Below are the code and all the weights of a small trained network. Each question names an input and a class and asks about switching units off, where a switched-off unit gives its printed mean instead of its output.

import numpy as np


def w(rows, s, z=0):
    codes = np.array(rows[::2]) - 128.0
    scale = np.full(codes.shape[1], s)
    scale[-1] = z or s
    return codes * scale


def norm(h):
    return h / np.sqrt((h * h).mean(-1, keepdims=True) + 1e-5)


def f(y):
    return np.maximum(y, 0)


def log_softmax(a):
    a = a - a.max(-1, keepdims=True)
    return a - np.log(np.exp(a).sum(-1, keepdims=True))


def net(x, mask):
    res = np.array(x, float).reshape(1, 6) / 4 @ E
    u = 0
    for l in range(4):
        y = f(norm(res) @ A[l][:, :-1].T + A[l][:, -1])
        res = res + np.where(mask[u : u + 6], y, B[l][:, -1]) @ B[l][:, :-1]
        u += 6
    return log_softmax(norm(res)[-1] @ U[:, :-1].T + U[:, -1])


A, B = {}, {}
E = w([
[97,108,175,75,175,146,45,174,52],'x0',
[193,131,95,65,191,165,163,114,221],'x1',
[92,117,170,101,169,113,174,147,145],'x2',
[121,140,236,54,31,163,178,226,173],'x3',
[69,119,185,144,187,19,225,87,181],'x4',
[183,2,165,144,130,81,49,160,120],'x5',
],0.00056)
A[0] = w([
[176,109,40,123,167,110,42,116,29,43],'0.n1',
[107,176,60,109,176,143,171,85,182,118],'0.n2',
[111,110,134,158,182,101,170,89,142,212],'0.n3',
[78,147,113,210,146,38,134,53,66,190],'0.n4',
[198,132,144,129,7,217,74,150,114,56],'0.n5',
[185,118,128,68,77,188,185,171,223,5],'0.n6',
],0.0015,0.0014)
B[0] = w([
[63,106,179,109,163,160,147,82,201,188],'0.n1',
[154,102,98,69,142,149,112,153,105,190],'0.n2',
[154,106,131,86,94,129,90,168,130,220],'0.n3',
[116,131,178,176,74,102,124,156,178,250],'0.n4',
[76,107,79,97,118,58,84,201,142,189],'0.n5',
[32,195,185,249,142,102,154,49,195,170],'0.n6',
],0.0022,0.0017)
A[1] = w([
[140,92,110,91,206,188,127,67,158,2],'1.n1',
[47,226,148,184,95,145,186,93,150,101],'1.n2',
[178,201,46,135,171,166,210,79,157,51],'1.n3',
[147,155,196,75,112,100,255,148,199,62],'1.n4',
[128,228,71,135,123,158,151,111,64,111],'1.n5',
[161,114,83,137,157,132,38,100,19,46],'1.n6',
],0.0018,0.00061)
B[1] = w([
[197,99,86,94,130,163,86,105,124,175],'1.n1',
[182,164,100,165,107,209,116,87,144,245],'1.n2',
[153,74,60,97,54,101,73,187,67,198],'1.n3',
[1,154,138,183,203,212,175,91,196,250],'1.n4',
[159,103,148,133,71,150,114,169,128,173],'1.n5',
[121,179,104,116,158,149,227,95,190,179],'1.n6',
],0.0023,0.0014)
A[2] = w([
[156,119,203,212,94,51,183,123,122,134],'2.n1',
[182,101,110,42,253,108,47,78,74,5],'2.n2',
[121,167,63,137,13,103,53,189,136,107],'2.n3',
[75,176,138,4,185,220,188,186,38,95],'2.n4',
[64,235,118,231,103,124,143,49,101,63],'2.n5',
[240,154,76,84,114,78,124,153,135,99],'2.n6',
],0.0017,0.0015)
B[2] = w([
[173,100,99,132,178,136,56,87,174,211],'2.n1',
[208,150,23,115,147,254,115,44,157,177],'2.n2',
[51,101,120,42,153,109,143,216,119,246],'2.n3',
[183,20,225,118,153,52,32,162,154,217],'2.n4',
[103,235,167,199,59,230,242,123,170,228],'2.n5',
[9,162,149,100,150,116,140,143,84,167],'2.n6',
],0.0021,0.0013)
A[3] = w([
[211,99,114,73,116,54,84,176,37,104],'3.n1',
[96,63,51,155,138,11,190,74,175,120],'3.n2',
[102,185,138,238,139,126,228,64,149,125],'3.n3',
[143,90,127,183,123,26,100,105,151,5],'3.n4',
[171,160,83,76,27,119,104,199,6,79],'3.n5',
[199,127,152,163,120,22,60,127,111,82],'3.n6',
],0.0023,0.0011)
B[3] = w([
[134,219,84,212,50,113,193,83,89,174],'3.n1',
[167,202,155,102,97,86,177,145,13,183],'3.n2',
[76,229,162,185,51,218,211,98,171,250],'3.n3',
[228,122,197,177,85,102,82,63,28,161],'3.n4',
[2,48,24,136,116,34,53,245,54,186],'3.n5',
[234,41,217,234,77,98,43,54,81,159],'3.n6',
],0.0025,0.0022)
U = w([
[12,10,244,10,237,81,59,215,238,109],'0',
[245,17,252,232,18,9,6,23,14,193],'1',
[14,246,243,243,13,248,249,41,247,251],'2',
[229,200,77,24,163,5,239,48,29,2],'3',
[243,13,7,6,242,238,21,1,197,173],'4',
[11,35,10,82,16,33,9,255,17,228],'5',
],0.0034,0.0031)

Each question gives the input, the list of numbers given to net, and the class t.
The units are the neurons (one row each of A and B). Each row of codes is followed by its name. A weight is (code - 128) times the scale printed after its matrix; where a second scale follows, it is the last column's (A, B and U).
mask holds one flag per neuron, layer by layer. A switched-off neuron (its flag False) gives its mean, the last column of its row in B, instead of its output. The means were averaged over made-up inputs and are rounded, as every weight is.
A unit's drop is (log p(t) with every unit on - log p(t) with that unit switched off) / (log p(t) with every unit on - log p(t) with every unit switched off).
The circuit of an input: a set's keep is (log p(t) with only the set's units on - log p(t) with every unit switched off) / (log p(t) with every unit on - log p(t) with every unit switched off). Starting from the 12 units with the biggest drops (on a tie, the unit counted first), units are removed one at a time, each time the one whose removal leaves the highest keep (on an exact tie, the one counted first), for as long as the keep stays at least 0.8.
units of the circuit, in order: the units of the circuit, biggest drop first
k most important neurons: the k neurons with the biggest drops, biggest first
k most important neurons of layer l: the k neurons of layer l with the biggest drops, biggest first
drop when u is switched off: that unit's drop, to one decimal
input [3,-4,7,3,2,-1], class 0: units of the circuit, in order => (3.n3)
input [-6,2,-7,-4,1,2], class 1: units of the circuit, in order => (3.n4, 1.n4)
input [6,-6,3,4,-3,-8], class 5: units of the circuit, in order => (1.n4, 3.n5)
input [0,-2,0,-6,1,-8], class 5: 2 most important neurons of layer 0 => (0.n2, 0.n6)
input [-6,-4,7,-4,-4,3], class 1: 3 most important neurons => (1.n4, 0.n6, 0.n3)
input [6,-6,5,8,7,0], class 0: 2 most important neurons of layer 2 => (2.n4, 2.n5)
input [7,-3,-6,-4,-3,3], class 4: 2 most important neurons => (1.n4, 3.n3)
input [7,2,-4,4,4,1], class 0: 4 most important neurons => (1.n4, 1.n3, 0.n2, 0.n5)
input [3,2,2,0,-7,-5], class 5: 2 most important neurons => (1.n4, 3.n1)
input [8,1,-7,-1,-5,-2], class 4: 2 most important neurons => (0.n1, 1.n6)
input [4,-2,-7,-3,-3,4], class 4: 4 most important neurons => (0.n1, 3.n3, 1.n4, 1.n6)
input [5,4,8,-5,-1,-8], class 4: 2 most important neurons => (2.n2, 0.n2)
input [8,0,2,-7,1,-3], class 4: 4 most important neurons => (0.n1, 0.n6, 1.n4, 2.n2)
input [-4,-3,1,-3,-3,3], class 1: most important neuron => (1.n4)
input [-7,6,8,-3,-2,-1], class 4: 2 most important neurons => (1.n4, 1.n1)
input [-6,6,0,-3,-3,1], class 5: 2 most important neurons => (1.n3, 3.n5)
input [0,4,-4,-1,4,1], class 3: 4 most important neurons of layer 3 => (3.n2, 3.n3, 3.n5, 3.n6)
input [-3,-7,8,7,-3,4], class 0: 2 most important neurons of layer 0 => (0.n3, 0.n2)
input [-8,8,-1,-5,-3,1], class 5: 2 most important neurons => (1.n3, 3.n5)
input [1,-8,-8,-5,-1,1], class 2: most important neuron of layer 2 => (2.n5)
input [-6,-8,-5,5,3,5], class 1: 2 most important neurons of layer 0 => (0.n6, 0.n1)
input [6,4,-1,3,3,1], class 0: 2 most important neurons => (1.n4, 3.n3)
input [-4,-2,2,-1,-2,4], class 1: drop when 1.n3 is switched off => 0.1
input [-1,1,3,-8,-5,-8], class 5: drop when 1.n3 is switched off => 0.3
